Below is a small trained network, with its code and all its weights. Each question gives an input and a class and asks what happens when units are switched off, that is, made to give their printed mean instead of their output.

import numpy as np


def w(rows, s, z=0):
    codes = np.array(rows[::2]) - 128.0
    scale = np.full(codes.shape[1], s)
    scale[-1] = z or s
    return codes * scale


def f(y):
    return np.maximum(y, 0)


def log_softmax(a):
    a = a - a.max(-1, keepdims=True)
    return a - np.log(np.exp(a).sum(-1, keepdims=True))


def net(x, mask):
    res = np.array(x, float).reshape(1, 7) / 4 @ E
    y = f(res @ A[0][:, :-1].T + A[0][:, -1])
    res = res + np.where(mask, y, B[0][:, -1]) @ B[0][:, :-1]
    return log_softmax(res[-1] @ U[:, :-1].T + U[:, -1])


A, B = {}, {}
E = w([
[110,92,171,118,116,122,141,135],'x0',
[190,64,43,169,164,136,161,193],'x1',
[110,177,118,85,143,233,62,162],'x2',
[206,62,141,87,212,94,91,167],'x3',
[160,159,93,180,105,98,103,7],'x4',
[165,71,156,46,70,185,139,181],'x5',
[160,105,51,147,185,165,84,130],'x6',
],0.016)
A[0] = w([
[100,175,99,141,142,131,96,129,1],'n0',
[158,160,198,58,103,164,157,213,182],'n1',
[102,84,32,217,168,79,89,47,130],'n2',
[125,141,101,145,118,160,156,122,14],'n3',
[173,194,91,146,157,174,148,90,4],'n4',
[169,91,64,152,231,68,147,50,135],'n5',
[83,175,197,125,52,82,188,120,142],'n6',
[125,179,164,111,84,191,102,84,64],'n7',
[83,220,162,100,192,182,69,125,108],'n8',
[37,168,29,203,95,201,130,152,148],'n9',
[100,163,160,104,245,125,82,138,73],'n10',
],0.011,0.0089)
B[0] = w([
[181,155,87,171,123,151,179,112,149],'n0',
[85,80,188,45,131,154,109,206,244],'n1',
[233,246,63,248,114,91,124,13,253],'n2',
[106,194,135,242,72,89,138,161,137],'n3',
[145,144,109,105,142,89,127,112,165],'n4',
[200,78,126,219,212,31,66,78,242],'n5',
[69,154,221,218,55,69,217,143,238],'n6',
[126,75,184,35,72,181,96,58,185],'n7',
[55,213,216,79,220,158,32,129,213],'n8',
[63,132,1,130,116,180,160,127,218],'n9',
[41,90,103,137,219,108,128,107,182],'n10',
],0.0089,0.022)
U = w([
[58,187,191,128,204,171,69,111,2],'0',
[241,86,168,180,177,52,120,29,195],'1',
[89,155,227,150,51,57,209,93,180],'2',
[129,161,199,61,11,221,90,90,74],'3',
[67,171,33,192,63,203,112,110,158],'4',
[183,9,150,80,174,113,176,239,164],'5',
],0.014,0.0085)

Each question gives the input, the list of numbers given to net, and the class t.
The units are the neurons (one row each of A and B). Each row of codes is followed by its name. A weight is (code - 128) times the scale printed after its matrix; where a second scale follows, it is the last column's (A, B and U).
mask holds one flag per neuron, in row order. A switched-off neuron (its flag False) gives its mean, the last column of its row in B, instead of its output. The means were averaged over made-up inputs and are rounded, as every weight is.
A unit's drop is (log p(t) with every unit on - log p(t) with that unit switched off) / (log p(t) with every unit on - log p(t) with every unit switched off).
The circuit of an input: a set's keep is (log p(t) with only the set's units on - log p(t) with every unit switched off) / (log p(t) with every unit on - log p(t) with every unit switched off). Starting from all 11 units, units are removed one at a time, each time the one whose removal leaves the highest keep (on an exact tie, the one counted first), for as long as the keep stays at least 0.8.
circuit, biggest first: the units of the circuit, biggest drop first
k most important neurons: the k neurons with the biggest drops, biggest first
drop of u: that unit's drop, to one decimal
input [4,1,-1,0,-4,6,-4], class 5: circuit, biggest first	[n1]
input [-2,-5,4,-4,6,1,-6], class 3: 4 most important neurons	[n7 n5 n8 n2]
input [-8,-4,6,-6,8,-2,-5], class 3: 2 most important neurons	[n7 n8]
input [-8,5,-5,-4,-6,2,1], class 4: 3 most important neurons	[n9 n5 n1]
input [7,-7,1,-7,-3,-2,4], class 3: 2 most important neurons	[n7 n5]
input [4,6,3,-7,-6,2,-3], class 5: 2 most important neurons	[n2 n1]
input [2,-3,-5,5,4,7,-1], class 2: 2 most important neurons	[n5 n2]
input [5,3,6,8,-3,-4,1], class 0: 2 most important neurons	[n10 n8]
input [8,-6,7,-7,2,-4,-5], class 3: 2 most important neurons	[n7 n8]
input [-8,-7,-4,-6,5,8,7], class 3: 2 most important neurons	[n7 n5]
input [-1,3,-2,0,-4,1,-4], class 5: drop of n2	0.4
input [-5,8,5,4,5,5,-6], class 5: drop of n2	0.3
input [7,-8,3,-6,4,-1,3], class 3: drop of n7	1.0
input [0,0,1,-6,-8,-2,5], class 4: circuit, biggest first	[n9]
